Below are the code and all the weights of a small trained network. Each question names an input and a class and asks about switching units off, where a switched-off unit gives its printed mean instead of its output.

import numpy as np


def w(rows, s, z=0):
    codes = np.array(rows[::2]) - 128.0
    scale = np.full(codes.shape[1], s)
    scale[-1] = z or s
    return codes * scale


def f(y):
    return np.maximum(y, 0)


def log_softmax(a):
    a = a - a.max(-1, keepdims=True)
    return a - np.log(np.exp(a).sum(-1, keepdims=True))


def net(x, mask):
    res = np.array(x, float).reshape(1, 8) / 4 @ E
    y = f(res @ A[0][:, :-1].T + A[0][:, -1])
    res = res + np.where(mask, y, B[0][:, -1]) @ B[0][:, :-1]
    return log_softmax(res[-1] @ U[:, :-1].T + U[:, -1])


A, B = {}, {}
E = w([
[212,175,204,122,214,193,131,48],'x0',
[181,182,62,96,163,117,2,72],'x1',
[143,133,99,171,63,153,215,30],'x2',
[204,164,132,79,184,93,204,143],'x3',
[120,91,39,134,91,210,189,89],'x4',
[105,142,17,180,221,164,132,197],'x5',
[141,29,134,38,95,209,77,136],'x6',
[211,96,77,34,133,131,196,126],'x7',
],0.0078)
A[0] = w([
[144,107,63,148,111,136,222,169,148],'N1',
[132,104,47,115,130,115,198,165,162],'N2',
[51,91,105,166,88,144,84,135,207],'N3',
[178,153,41,80,201,160,49,53,144],'N4',
[117,85,157,131,132,145,174,145,198],'N5',
[154,111,125,105,45,162,202,42,163],'N6',
[93,86,57,129,113,114,188,168,120],'N7',
[137,192,169,101,151,58,74,159,167],'N8',
[130,103,120,128,148,130,195,247,167],'N9',
[139,115,201,161,72,127,206,41,82],'N10',
[153,192,154,210,171,139,136,119,138],'N11',
[146,127,110,117,73,174,129,73,252],'N12',
[57,110,175,123,109,112,12,171,165],'N13',
[137,111,159,150,183,223,100,169,127],'N14',
[220,162,173,8,184,36,78,148,80],'N15',
[192,97,50,96,141,168,99,26,154],'N16',
[202,173,194,94,218,128,118,148,237],'N17',
[76,166,116,192,122,106,77,125,231],'N18',
[103,60,182,161,169,182,115,176,109],'N19',
[127,209,131,207,135,104,163,111,80],'N20',
[116,117,154,112,180,211,137,146,51],'N21',
[85,83,101,119,59,129,218,119,249],'N22',
[172,85,179,106,34,130,188,67,129],'N23',
[135,93,161,118,75,134,198,49,146],'N24',
[35,89,122,132,46,105,23,171,88],'N25',
[202,117,222,87,76,138,193,95,155],'N26',
[95,171,121,254,168,70,166,57,121],'N27',
[69,112,73,165,122,116,194,201,97],'N28',
[155,117,26,121,146,186,80,92,104],'N29',
[42,101,163,130,34,146,61,157,148],'N30',
],0.009,0.0025)
B[0] = w([
[128,193,92,121,124,141,193,186,216],'N1',
[152,168,64,127,116,130,248,166,208],'N2',
[166,86,156,143,70,70,125,166,216],'N3',
[122,77,109,229,68,254,194,64,250],'N4',
[121,165,118,61,148,138,124,161,178],'N5',
[175,196,186,71,74,122,121,115,240],'N6',
[172,158,83,142,104,120,191,212,202],'N7',
[132,93,106,183,175,96,88,135,211],'N8',
[84,137,56,96,164,124,173,194,206],'N9',
[116,208,146,94,124,122,54,93,216],'N10',
[48,146,158,164,178,173,122,106,192],'N11',
[172,136,185,116,76,120,164,82,206],'N12',
[111,21,151,125,116,112,53,172,238],'N13',
[41,69,152,77,147,157,168,94,185],'N14',
[248,49,13,171,204,119,89,41,244],'N15',
[136,145,132,152,54,229,155,86,237],'N16',
[112,80,63,146,238,184,101,38,234],'N17',
[73,74,197,223,96,82,143,151,207],'N18',
[67,78,157,50,148,148,139,165,181],'N19',
[94,207,170,198,166,123,112,117,187],'N20',
[48,105,126,80,157,166,157,115,168],'N21',
[221,193,84,79,111,29,156,179,235],'N22',
[241,207,135,15,62,87,58,82,227],'N23',
[142,208,174,39,77,114,98,95,216],'N24',
[158,32,165,184,67,65,79,200,246],'N25',
[165,173,113,43,160,148,54,113,227],'N26',
[41,254,185,213,154,86,90,124,214],'N27',
[128,126,90,148,133,43,176,213,207],'N28',
[125,84,139,168,52,183,216,109,215],'N29',
[152,71,149,104,92,85,37,177,229],'N30',
],0.0071,0.011)
U = w([
[106,202,171,118,188,136,86,113,9],'0',
[120,27,178,152,65,78,77,206,113],'1',
[189,69,45,160,254,134,102,70,150],'2',
[135,149,55,121,135,96,229,224,255],'3',
[186,168,165,35,75,98,105,97,150],'4',
[136,105,124,173,48,218,192,77,186],'5',
[46,51,156,43,225,183,140,118,135],'6',
[49,160,190,220,169,91,130,126,26],'7',
],0.0088,0.00084)

Each question gives the input, the list of numbers given to net, and the class t.
The units are the neurons (one row each of A and B). Each row of codes is followed by its name. A weight is (code - 128) times the scale printed after its matrix; where a second scale follows, it is the last column's (A, B and U).
mask holds one flag per neuron, in row order. A switched-off neuron (its flag False) gives its mean, the last column of its row in B, instead of its output. The means were averaged over made-up inputs and are rounded, as every weight is.
A unit's drop is (log p(t) with every unit on - log p(t) with that unit switched off) / (log p(t) with every unit on - log p(t) with every unit switched off).
The circuit of an input: a set's keep is (log p(t) with only the set's units on - log p(t) with every unit switched off) / (log p(t) with every unit on - log p(t) with every unit switched off). Starting from the 12 units with the biggest drops (on a tie, the unit counted first), units are removed one at a time, each time the one whose removal leaves the highest keep (on an exact tie, the one counted first), for as long as the keep stays at least 0.8.
circuit, biggest first: the units of the circuit, biggest drop first
k most important neurons: the k neurons with the biggest drops, biggest first
drop when u is switched off: that unit's drop, to one decimal
input [0,0,2,4,-2,1,-6,3], class 7: circuit, biggest first => N27, N20
input [-2,3,-5,-1,-6,-3,8,6], class 2: circuit, biggest first => N15
input [8,-2,-6,-1,5,-4,-8,7], class 2: 2 most important neurons => N17, N15
input [2,6,8,2,-5,4,0,-3], class 7: circuit, biggest first => N27, N23
input [2,5,-8,-8,-2,-2,-8,-5], class 1: 3 most important neurons => N13, N25, N30
input [-1,7,-2,-6,3,-7,8,7], class 5: 2 most important neurons => N4, N16
input [0,2,1,3,-4,-6,-1,6], class 2: 2 most important neurons => N15, N17
input [-2,2,-2,-2,7,5,-4,-5], class 7: 2 most important neurons => N27, N18
input [-3,7,-1,6,2,5,-4,3], class 5: 2 most important neurons => N4, N29
input [8,-3,-2,-3,-5,1,2,0], class 6: 2 most important neurons => N14, N19
input [8,-5,5,7,-1,-1,-7,-7], class 0: 2 most important neurons => N26, N10
input [0,-5,-1,6,0,7,-6,-5], class 7: 2 most important neurons => N27, N20
input [-6,-8,8,5,-7,-2,1,-1], class 4: drop when N23 is switched off => 0.1
input [-7,-7,-6,4,-6,5,6,0], class 3: circuit, biggest first => N9
input [-2,-1,-3,6,7,0,-8,-6], class 7: drop when N27 is switched off => 0.4
input [4,0,-6,-4,-7,-3,2,-1], class 2: drop when N15 is switched off => 0.6
